Here is a tiny trained network, its code and every weight. The questions are about switching its units off for an input and a class, where a switched-off unit gives its printed mean instead of its output.

import numpy as np


def w(rows, s, z=0):
    codes = np.array(rows[::2]) - 128.0
    scale = np.full(codes.shape[1], s)
    scale[-1] = z or s
    return codes * scale


def f(y):
    return y / 2 * (1 + np.tanh(0.7978845608 * (y + 0.044715 * y**3)))


def log_softmax(a):
    a = a - a.max(-1, keepdims=True)
    return a - np.log(np.exp(a).sum(-1, keepdims=True))


def net(x, mask):
    res = np.array(x, float).reshape(1, 7) / 4 @ E
    y = f(res @ A[0][:, :-1].T + A[0][:, -1])
    res = res + np.where(mask, y, B[0][:, -1]) @ B[0][:, :-1]
    return log_softmax(res[-1] @ U[:, :-1].T + U[:, -1])


A, B = {}, {}
E = w([
[52,186,142,115,60,147],'x0',
[170,240,43,11,108,141],'x1',
[147,187,150,125,90,57],'x2',
[75,215,45,212,179,76],'x3',
[150,255,193,227,154,140],'x4',
[130,199,124,107,183,152],'x5',
[42,195,220,53,192,100],'x6',
],0.0093)
A[0] = w([
[134,132,80,75,179,135,140],'neuron 0',
[117,189,14,135,147,185,149],'neuron 1',
[95,89,138,205,94,84,152],'neuron 2',
[103,10,137,127,182,178,115],'neuron 3',
[133,182,191,81,121,136,254],'neuron 4',
[87,179,101,214,113,171,221],'neuron 5',
[165,142,36,157,119,124,97],'neuron 6',
[180,98,139,128,79,154,119],'neuron 7',
],0.012,0.0051)
B[0] = w([
[55,94,138,169,37,107,198],'neuron 0',
[121,181,139,55,7,93,247],'neuron 1',
[115,68,113,168,89,21,213],'neuron 2',
[77,6,210,146,155,243,233],'neuron 3',
[47,174,157,85,194,107,249],'neuron 4',
[62,198,136,135,148,184,237],'neuron 5',
[89,157,125,81,96,107,197],'neuron 6',
[155,166,80,32,110,108,177],'neuron 7',
],0.011,0.012)
U = w([
[181,118,68,174,161,120,32],'0',
[129,210,155,250,240,133,229],'1',
[146,126,37,130,79,8,205],'2',
[205,23,109,137,154,212,2],'3',
[175,134,79,156,181,141,23],'4',
[76,190,134,11,147,155,213],'5',
[182,147,117,142,148,92,37],'6',
[48,69,145,197,139,171,137],'7',
],0.011,0.0081)

Each question gives the input, the list of numbers given to net, and the class t.
The units are the neurons (one row each of A and B). Each row of codes is followed by its name. A weight is (code - 128) times the scale printed after its matrix; where a second scale follows, it is the last column's (A, B and U).
mask holds one flag per neuron, in row order. A switched-off neuron (its flag False) gives its mean, the last column of its row in B, instead of its output. The means were averaged over made-up inputs and are rounded, as every weight is.
A unit's drop is (log p(t) with every unit on - log p(t) with that unit switched off) / (log p(t) with every unit on - log p(t) with every unit switched off).
The circuit of an input: a set's keep is (log p(t) with only the set's units on - log p(t) with every unit switched off) / (log p(t) with every unit on - log p(t) with every unit switched off). Starting from all 8 units, units are removed one at a time, each time the one whose removal leaves the highest keep (on an exact tie, the one counted first), for as long as the keep stays at least 0.8.
circuit, biggest first: the units of the circuit, biggest drop first
top k neurons: the k neurons with the biggest drops, biggest first
drop of u: that unit's drop, to one decimal
input [3,-3,0,6,-8,6,-1], class 2: top 2 neurons -> neuron 4; neuron 1
input [7,-2,8,4,2,0,8], class 1: circuit, biggest first -> neuron 1
input [-3,2,-7,4,-4,4,2], class 7: top 2 neurons -> neuron 0; neuron 4
input [-7,-7,-8,-6,-3,3,3], class 3: circuit, biggest first -> neuron 4; neuron 5
input [-6,-4,4,-4,7,-2,4], class 1: circuit, biggest first -> neuron 1; neuron 3
input [-5,0,1,5,8,0,-5], class 5: top 4 neurons -> neuron 5; neuron 1; neuron 6; neuron 0
input [-4,-3,-1,2,-7,3,-8], class 3: circuit, biggest first -> neuron 3; neuron 4; neuron 5
input [1,8,-6,-1,2,-6,-2], class 2: top 4 neurons -> neuron 3; neuron 5; neuron 4; neuron 0
input [1,5,0,-5,-7,-5,-4], class 3: circuit, biggest first -> neuron 4; neuron 3
input [-3,3,-4,7,7,-5,-5], class 5: circuit, biggest first -> neuron 5; neuron 1
input [-7,5,-6,-6,-3,4,-6], class 3: top 2 neurons -> neuron 3; neuron 4
input [-3,-3,2,-3,4,0,-1], class 1: top 3 neurons -> neuron 1; neuron 3; neuron 0
input [7,-1,6,-3,6,0,-4], class 1: top 2 neurons -> neuron 1; neuron 6
input [-8,1,-4,6,-7,0,1], class 7: circuit, biggest first -> neuron 3
input [0,-4,5,5,2,7,-5], class 2: top 4 neurons -> neuron 3; neuron 2; neuron 4; neuron 1
input [-2,-8,8,-6,-7,-7,-6], class 3: top 2 neurons -> neuron 3; neuron 7
input [1,1,-4,-1,-7,-2,0], class 7: top 2 neurons -> neuron 0; neuron 3
input [-1,2,0,-2,-7,-1,-5], class 3: top 4 neurons -> neuron 3; neuron 4; neuron 1; neuron 5
input [-8,3,-7,-5,-8,8,-1], class 3: top 3 neurons -> neuron 4; neuron 5; neuron 7
input [3,5,3,8,3,-3,-6], class 5: circuit, biggest first -> neuron 5
input [2,-2,7,-1,-8,-5,4], class 2: drop of neuron 5 -> 0.8
input [-3,-1,-4,1,-6,-4,-6], class 3: drop of neuron 3 -> 1.2
input [-1,4,0,7,-6,2,-1], class 2: drop of neuron 4 -> 0.3
